Here is a tiny trained network, its code and every weight. The questions are about switching its units off for an input and a class, where a switched-off unit gives its printed mean instead of its output.

import numpy as np


def w(rows, s, z=0):
    codes = np.array(rows[::2]) - 128.0
    scale = np.full(codes.shape[1], s)
    scale[-1] = z or s
    return codes * scale


def f(y):
    return np.maximum(y, 0)


def log_softmax(a):
    a = a - a.max(-1, keepdims=True)
    return a - np.log(np.exp(a).sum(-1, keepdims=True))


def net(x, mask):
    res = np.array(x, float).reshape(1, 5) / 4 @ E
    y = f(res @ A[0][:, :-1].T + A[0][:, -1])
    res = res + np.where(mask, y, B[0][:, -1]) @ B[0][:, :-1]
    return log_softmax(res[-1] @ U[:, :-1].T + U[:, -1])


A, B = {}, {}
E = w([
[134,149,79,123,46,129,130,130],'x0',
[126,128,128,128,128,128,128,128],'x1',
[136,110,124,254,126,119,121,126],'x2',
[131,128,121,125,133,128,6,108],'x3',
[128,128,128,128,128,128,128,128],'x4',
],0.012)
A[0] = w([
[127,134,125,160,110,127,140,138,127],'neuron 0',
[120,151,104,27,72,131,185,136,213],'neuron 1',
[112,126,142,104,142,131,113,136,153],'neuron 2',
[131,125,85,129,17,128,216,132,132],'neuron 3',
[134,137,117,130,101,131,154,126,132],'neuron 4',
[132,132,128,158,110,127,144,139,120],'neuron 5',
[129,139,89,123,72,123,65,127,68],'neuron 6',
[130,133,107,125,100,126,97,125,94],'neuron 7',
[128,125,122,155,117,121,137,131,127],'neuron 8',
[134,136,118,166,107,126,139,126,119],'neuron 9',
[109,136,146,50,167,121,95,140,195],'neuron 10',
[126,140,92,125,75,128,70,124,71],'neuron 11',
[130,110,138,216,149,124,108,128,134],'neuron 12',
[129,137,108,126,102,129,98,124,95],'neuron 13',
[124,120,160,133,205,122,193,129,192],'neuron 14',
[132,132,134,31,132,123,132,124,252],'neuron 15',
[153,107,138,193,164,124,91,119,110],'neuron 16',
[128,137,86,122,65,120,59,129,64],'neuron 17',
[130,140,103,126,94,128,90,123,87],'neuron 18',
[143,113,131,166,152,126,106,120,112],'neuron 19',
[129,121,143,129,151,125,149,132,152],'neuron 20',
[133,113,135,186,150,121,106,123,124],'neuron 21',
[127,118,153,131,185,122,175,137,176],'neuron 22',
[140,149,114,143,98,123,161,125,120],'neuron 23',
[134,135,126,109,122,134,138,124,182],'neuron 24',
[125,109,165,121,213,127,37,126,122],'neuron 25',
[125,127,133,129,136,128,135,129,137],'neuron 26',
[110,110,120,250,119,127,124,135,136],'neuron 27',
[125,122,122,167,113,126,138,133,128],'neuron 28',
[144,114,146,148,163,135,96,115,103],'neuron 29',
[123,115,148,124,179,130,76,130,124],'neuron 30',
[121,116,168,133,213,124,200,133,194],'neuron 31',
],0.011,0.0036)
B[0] = w([
[122,125,103,172,128,127,142,106,159],'neuron 0',
[119,194,181,53,142,99,93,253,250],'neuron 1',
[98,127,111,134,133,128,113,96,160],'neuron 2',
[78,221,79,219,138,74,130,186,228],'neuron 3',
[115,154,113,155,133,116,127,139,156],'neuron 4',
[120,123,102,171,130,125,142,105,157],'neuron 5',
[146,45,172,105,122,156,153,131,183],'neuron 6',
[137,89,149,117,122,141,139,130,155],'neuron 7',
[128,121,108,164,129,129,138,109,155],'neuron 8',
[119,118,100,184,130,127,142,102,164],'neuron 9',
[38,114,78,133,138,139,73,40,217],'neuron 10',
[144,51,169,108,121,153,151,131,179],'neuron 11',
[236,181,162,102,138,117,157,152,229],'neuron 12',
[137,90,148,118,123,140,139,131,154],'neuron 13',
[145,36,168,99,108,161,136,122,231],'neuron 14',
[60,139,133,13,172,159,27,111,237],'neuron 15',
[214,195,158,85,139,121,131,149,213],'neuron 16',
[147,38,177,104,122,158,155,131,188],'neuron 17',
[138,78,154,116,122,144,144,131,162],'neuron 18',
[178,169,145,102,133,125,129,142,178],'neuron 19',
[133,98,141,118,122,137,130,125,163],'neuron 20',
[202,172,152,101,136,122,141,145,198],'neuron 21',
[140,60,156,106,113,152,135,124,205],'neuron 22',
[106,148,98,179,134,118,130,121,162],'neuron 23',
[114,132,136,110,130,124,115,149,158],'neuron 24',
[111,249,75,119,156,98,79,72,240],'neuron 25',
[130,117,132,125,126,130,129,127,140],'neuron 26',
[221,117,110,240,82,88,233,156,254],'neuron 27',
[129,118,102,180,128,129,143,101,167],'neuron 28',
[155,187,131,104,135,120,119,137,176],'neuron 29',
[117,198,96,124,144,111,102,97,192],'neuron 30',
[149,22,174,97,106,164,139,121,243],'neuron 31',
],0.021,0.0095)
U = w([
[87,55,170,89,118,183,108,127,254],'0',
[140,222,121,111,152,72,115,172,126],'1',
[170,67,168,145,84,159,175,97,61],'2',
[114,162,2,190,108,88,148,117,20],'3',
[92,170,18,124,154,123,92,51,154],'4',
],0.0076,0.00067)

Each question gives the input, the list of numbers given to net, and the class t.
The units are the neurons (one row each of A and B). Each row of codes is followed by its name. A weight is (code - 128) times the scale printed after its matrix; where a second scale follows, it is the last column's (A, B and U).
mask holds one flag per neuron, in row order. A switched-off neuron (its flag False) gives its mean, the last column of its row in B, instead of its output. The means were averaged over made-up inputs and are rounded, as every weight is.
A unit's drop is (log p(t) with every unit on - log p(t) with that unit switched off) / (log p(t) with every unit on - log p(t) with every unit switched off).
The circuit of an input: a set's keep is (log p(t) with only the set's units on - log p(t) with every unit switched off) / (log p(t) with every unit on - log p(t) with every unit switched off). Starting from the 12 units with the biggest drops (on a tie, the unit counted first), units are removed one at a time, each time the one whose removal leaves the highest keep (on an exact tie, the one counted first), for as long as the keep stays at least 0.8.
circuit, biggest first: the units of the circuit, biggest drop first
unit that matters most: the unit with the biggest drop
top k neurons: the k neurons with the biggest drops, biggest first
drop of u: that unit's drop, to one decimal
input [-5,-1,-6,1,-1], class 4: circuit, biggest first	[neuron 10]
input [-1,-5,0,6,7], class 4: circuit, biggest first	[neuron 1; neuron 25]
input [0,0,-3,-4,-2], class 0: circuit, biggest first	[neuron 25; neuron 27]
input [7,3,7,0,-2], class 3: top 3 neurons	[neuron 3; neuron 31; neuron 14]
input [-3,-7,5,0,8], class 2: top 3 neurons	[neuron 1; neuron 3; neuron 27]
input [0,1,-4,8,-1], class 4: top 3 neurons	[neuron 25; neuron 31; neuron 10]
input [-6,-1,2,0,-8], class 2: top 4 neurons	[neuron 1; neuron 3; neuron 31; neuron 14]
input [0,-8,0,-7,2], class 0: top 2 neurons	[neuron 27; neuron 31]
input [1,2,3,3,8], class 2: top 3 neurons	[neuron 1; neuron 3; neuron 15]
input [-1,5,1,-1,-1], class 2: top 2 neurons	[neuron 15; neuron 1]
input [5,-8,-8,1,-6], class 0: top 2 neurons	[neuron 25; neuron 15]
input [1,1,2,-8,0], class 3: drop of neuron 17	0.1
input [2,-3,4,-5,6], class 3: drop of neuron 3	0.1
input [1,8,6,-7,1], class 3: drop of neuron 17	0.1
input [8,3,1,2,8], class 2: unit that matters most	neuron 15
